Below is a small trained network, with its code and all its weights. Each question gives an input and a class and asks what happens when units are switched off, that is, made to give their printed mean instead of their output.

import numpy as np


def w(rows, s, z=0):
    codes = np.array(rows[::2]) - 128.0
    scale = np.full(codes.shape[1], s)
    scale[-1] = z or s
    return codes * scale


def f(y):
    return np.maximum(y, 0)


def log_softmax(a):
    a = a - a.max(-1, keepdims=True)
    return a - np.log(np.exp(a).sum(-1, keepdims=True))


def net(x, mask):
    res = np.array(x, float).reshape(1, 5) / 4 @ E
    y = f(res @ A[0][:, :-1].T + A[0][:, -1])
    res = res + np.where(mask, y, B[0][:, -1]) @ B[0][:, :-1]
    return log_softmax(res[-1] @ U[:, :-1].T + U[:, -1])


A, B = {}, {}
E = w([
[50,229,191],'x0',
[131,128,127],'x1',
[182,90,254],'x2',
[129,131,124],'x3',
[230,210,117],'x4',
],0.004)
A[0] = w([
[161,99,228,27],'neuron 1',
[163,96,232,31],'neuron 2',
[99,98,129,65],'neuron 3',
[211,6,57,21],'neuron 4',
[88,99,134,242],'neuron 5',
[207,194,136,1],'neuron 6',
[109,141,70,59],'neuron 7',
[94,177,156,29],'neuron 8',
[142,141,129,101],'neuron 9',
[86,97,134,251],'neuron 10',
[64,169,10,53],'neuron 11',
[27,25,155,83],'neuron 12',
[50,234,194,31],'neuron 13',
[218,189,119,237],'neuron 14',
],0.011,0.0028)
B[0] = w([
[181,58,68,189],'neuron 1',
[186,54,67,194],'neuron 2',
[128,151,87,145],'neuron 3',
[2,95,79,232],'neuron 4',
[147,184,153,239],'neuron 5',
[133,199,34,165],'neuron 6',
[159,90,98,166],'neuron 7',
[75,107,96,158],'neuron 8',
[129,139,112,134],'neuron 9',
[147,189,168,247],'neuron 10',
[208,45,73,246],'neuron 11',
[149,217,14,250],'neuron 12',
[19,86,62,234],'neuron 13',
[139,226,94,255],'neuron 14',
],0.032,0.0035)
U = w([
[18,74,106,84],'0',
[237,27,97,97],'1',
[140,153,137,244],'2',
[155,211,112,3],'3',
[137,130,142,254],'4',
[153,130,242,124],'5',
[133,41,253,83],'6',
[134,54,251,75],'7',
],0.0061,0.0074)

Each question gives the input, the list of numbers given to net, and the class t.
The units are the neurons (one row each of A and B). Each row of codes is followed by its name. A weight is (code - 128) times the scale printed after its matrix; where a second scale follows, it is the last column's (A, B and U).
mask holds one flag per neuron, in row order. A switched-off neuron (its flag False) gives its mean, the last column of its row in B, instead of its output. The means were averaged over made-up inputs and are rounded, as every weight is.
A unit's drop is (log p(t) with every unit on - log p(t) with that unit switched off) / (log p(t) with every unit on - log p(t) with every unit switched off).
most important unit: the unit with the biggest drop
top k neurons: the k neurons with the biggest drops, biggest first
drop when u is switched off: that unit's drop, to one decimal
input [-6,-3,4,-6,6], class 0: most important unit => neuron 4
input [1,3,8,-5,0], class 1: top 2 neurons => neuron 2; neuron 1
input [1,-5,4,5,-6], class 3: top 2 neurons => neuron 12; neuron 11
input [-3,0,8,-3,-3], class 1: top 2 neurons => neuron 2; neuron 1
input [-7,-5,5,4,8], class 3: top 4 neurons => neuron 14; neuron 6; neuron 13; neuron 11
input [5,-2,-6,-4,-3], class 1: top 2 neurons => neuron 11; neuron 4
input [5,6,1,3,-7], class 3: top 2 neurons => neuron 12; neuron 4
input [0,-3,-8,-6,-7], class 1: top 3 neurons => neuron 11; neuron 14; neuron 7
input [-4,2,-6,-4,-1], class 1: top 2 neurons => neuron 11; neuron 13
input [-8,3,5,-7,-7], class 0: top 2 neurons => neuron 4; neuron 14
input [8,-7,-8,4,8], class 0: top 2 neurons => neuron 13; neuron 8
input [0,1,7,-5,7], class 1: top 4 neurons => neuron 2; neuron 1; neuron 12; neuron 10
input [-3,-6,-7,0,5], class 1: drop when neuron 12 is switched off => 0.1
input [7,-8,8,1,-7], class 1: most important unit => neuron 2
input [-7,7,4,2,-7], class 0: drop when neuron 14 is switched off => 0.4
input [-3,0,-3,0,8], class 3: drop when neuron 6 is switched off => 0.3
